Below is a small trained network, with its code and all its weights. Each question gives an input and a target symbol and asks what happens when units are switched off, that is, made to give their printed mean instead of their output.

import numpy as np


def w(rows, s, z=0):
    codes = np.array(rows[::2]) - 128.0
    scale = np.full(codes.shape[1], s)
    scale[-1] = z or s
    return codes * scale


def softmax(a):
    e = np.exp(a - a.max(-1, keepdims=True))
    return e / e.sum(-1, keepdims=True)


def log_softmax(a):
    a = a - a.max(-1, keepdims=True)
    return a - np.log(np.exp(a).sum(-1, keepdims=True))


def net(x, mask):
    ids = ['ΔΛΣαεημξπτ'.index(c) for c in x.split()]
    T = len(ids)
    res = E[ids] + P[:T]
    u = 0
    for l in range(3):
        r = res
        for j in range(3):
            rows = slice(3 * j, 3 * j + 3)
            q, k, v = (r @ M[l][rows].T for M in (Q, K, V))
            z = softmax(np.where(np.tri(T) > 0, q @ k.T / 3**0.5, -1e9)) @ v
            o = O[l][rows]
            res = res + np.where(mask[u + j], z, o[:, -1]) @ o[:, :-1]
        u += 3
    return log_softmax(res[-1] @ U[:, :-1].T + U[:, -1])


Q, K, V, O = {}, {}, {}, {}
E = w([
[51,143,139],'Δ',
[70,71,109],'Λ',
[205,10,167],'Σ',
[53,167,156],'α',
[156,81,35],'ε',
[112,203,66],'η',
[71,120,184],'μ',
[95,41,105],'ξ',
[189,156,186],'π',
[139,248,88],'τ',
],0.017)
P = w([
[117,201,253],'0',
[96,169,191],'1',
[119,135,146],'2',
[144,123,99],'3',
[157,123,94],'4',
[170,123,94],'5',
],0.0034)
Q[0] = w([
[94,169,107],'0.h1',
[126,165,177],'0.h1',
[46,46,76],'0.h1',
[129,6,159],'0.h2',
[100,149,133],'0.h2',
[23,126,198],'0.h2',
[244,98,240],'0.h3',
[231,220,120],'0.h3',
[118,167,132],'0.h3',
],0.019)
K[0] = w([
[95,169,85],'0.h1',
[116,161,155],'0.h1',
[215,154,48],'0.h1',
[92,6,148],'0.h2',
[129,123,128],'0.h2',
[28,129,67],'0.h2',
[206,63,215],'0.h3',
[199,165,169],'0.h3',
[153,153,146],'0.h3',
],0.022)
V[0] = w([
[180,165,172],'0.h1',
[217,136,46],'0.h1',
[137,133,131],'0.h1',
[125,137,144],'0.h2',
[184,128,122],'0.h2',
[245,80,33],'0.h2',
[49,171,71],'0.h3',
[124,62,220],'0.h3',
[113,254,94],'0.h3',
],0.0064)
O[0] = w([
[166,70,84,97],'0.h1',
[143,66,204,65],'0.h1',
[136,114,124,123],'0.h1',
[114,143,142,134],'0.h2',
[99,146,97,81],'0.h2',
[154,89,13,9],'0.h2',
[2,97,134,248],'0.h3',
[234,80,36,63],'0.h3',
[4,220,133,253],'0.h3',
],0.0054,0.0031)
Q[1] = w([
[201,127,159],'1.h1',
[70,136,123],'1.h1',
[168,90,126],'1.h1',
[167,78,156],'1.h2',
[27,70,15],'1.h2',
[93,67,130],'1.h2',
[137,2,176],'1.h3',
[133,131,114],'1.h3',
[80,173,221],'1.h3',
],0.017)
K[1] = w([
[182,176,140],'1.h1',
[76,89,139],'1.h1',
[155,163,85],'1.h1',
[153,75,150],'1.h2',
[15,1,65],'1.h2',
[149,98,94],'1.h2',
[171,16,89],'1.h3',
[134,130,107],'1.h3',
[103,100,227],'1.h3',
],0.016)
V[1] = w([
[77,103,64],'1.h1',
[112,68,109],'1.h1',
[17,4,165],'1.h1',
[200,141,201],'1.h2',
[169,223,58],'1.h2',
[111,58,196],'1.h2',
[117,49,159],'1.h3',
[147,139,67],'1.h3',
[110,132,193],'1.h3',
],0.012)
O[1] = w([
[130,72,86,140],'1.h1',
[178,127,118,99],'1.h1',
[137,106,249,255],'1.h1',
[165,193,104,52],'1.h2',
[106,93,2,117],'1.h2',
[148,162,214,122],'1.h2',
[117,156,197,113],'1.h3',
[109,51,160,63],'1.h3',
[148,217,95,204],'1.h3',
],0.01,0.0089)
Q[2] = w([
[178,4,227],'2.h1',
[97,80,162],'2.h1',
[109,130,126],'2.h1',
[90,133,171],'2.h2',
[131,93,161],'2.h2',
[35,152,122],'2.h2',
[185,93,255],'2.h3',
[46,105,219],'2.h3',
[241,179,113],'2.h3',
],0.0099)
K[2] = w([
[249,90,78],'2.h1',
[149,132,90],'2.h1',
[126,127,126],'2.h1',
[107,121,158],'2.h2',
[144,123,149],'2.h2',
[60,93,162],'2.h2',
[141,70,89],'2.h3',
[109,37,60],'2.h3',
[221,154,118],'2.h3',
],0.015)
V[2] = w([
[92,186,138],'2.h1',
[198,34,66],'2.h1',
[45,60,196],'2.h1',
[144,113,21],'2.h2',
[136,112,72],'2.h2',
[140,3,74],'2.h2',
[148,183,159],'2.h3',
[128,149,159],'2.h3',
[139,174,147],'2.h3',
],0.0044)
O[2] = w([
[146,72,122,185],'2.h1',
[62,246,110,2],'2.h1',
[68,82,201,171],'2.h1',
[117,91,255,18],'2.h2',
[126,99,190,68],'2.h2',
[148,23,152,31],'2.h2',
[52,120,156,140],'2.h3',
[110,138,158,140],'2.h3',
[75,118,151,141],'2.h3',
],0.0046,0.0093)
U = w([
[215,127,116,113],'Δ',
[165,149,50,251],'Λ',
[100,132,104,25],'Σ',
[59,185,150,173],'α',
[125,73,213,109],'ε',
[1,108,47,11],'η',
[118,62,104,226],'μ',
[130,113,92,254],'ξ',
[100,130,97,29],'π',
[65,71,124,38],'τ',
],0.0092,0.006)

Each question gives the input, a string of symbols that net reads in full, and the target symbol t.
The units are the heads (3 rows each of Q, K, V and O). Each row of codes is followed by its name. A weight is (code - 128) times the scale printed after its matrix; where a second scale follows, it is the last column's (O and U).
mask holds one flag per head, layer by layer. A switched-off head (its flag False) gives its mean, the last column of its rows in O, instead of its output. The means were averaged over made-up inputs and are rounded, as every weight is.
A unit's drop is (log p(t) with every unit on - log p(t) with that unit switched off) / (log p(t) with every unit on - log p(t) with every unit switched off).
The circuit of an input: a set's keep is (log p(t) with only the set's units on - log p(t) with every unit switched off) / (log p(t) with every unit on - log p(t) with every unit switched off). Starting from all 9 units, units are removed one at a time, each time the one whose removal leaves the highest keep (on an exact tie, the one counted first), for as long as the keep stays at least 0.8.
units of the circuit, in order: the units of the circuit, biggest drop first
most important unit: the unit with the biggest drop
which heads matter: for each layer, one digit per head in row order, 1 if its drop is at least 0.15 and else 0, layers parted by /
drop when u is switched off: that unit's drop, to one decimal
input α Δ α η α, target η: which heads matter -> 111 / 010 / 000
input α ξ η, target η: units of the circuit, in order -> 0.h3, 1.h2
input μ π α τ, target η: most important unit -> 0.h3
input ξ ε ξ μ, target ε: which heads matter -> 001 / 001 / 000
input μ ξ Δ π ξ, target Λ: units of the circuit, in order -> 0.h3, 1.h1, 0.h1
input α α ξ η μ π, target Λ: units of the circuit, in order -> 1.h1, 0.h3
input τ Δ α Δ π, target Λ: which heads matter -> 001 / 100 / 000
input α η α, target η: units of the circuit, in order -> 1.h2, 0.h1
input Σ α η, target η: units of the circuit, in order -> 1.h2, 0.h3
input μ ξ μ, target ε: units of the circuit, in order -> 1.h3, 0.h3
input Λ ε ε, target μ: units of the circuit, in order -> 0.h2, 1.h3
input Λ η Λ π μ, target Λ: which heads matter -> 001 / 010 / 110
input ε ξ μ μ η ε, target α: units of the circuit, in order -> 0.h1, 2.h1, 0.h3, 1.h2
input η α η ξ α ε, target ε: units of the circuit, in order -> 1.h2
input Δ Λ ε ξ, target ε: which heads matter -> 100 / 011 / 000
input α α Δ Δ ξ ε, target ε: drop when 2.h3 is switched off -> 0.0
input α ε α, target ε: drop when 0.h1 is switched off -> 0.5
input η η τ η μ ξ, target ε: drop when 0.h2 is switched off -> 0.1
input ε α Λ Λ, target ε: drop when 2.h2 is switched off -> 0.0
input Δ α τ μ η τ, target η: most important unit -> 0.h3
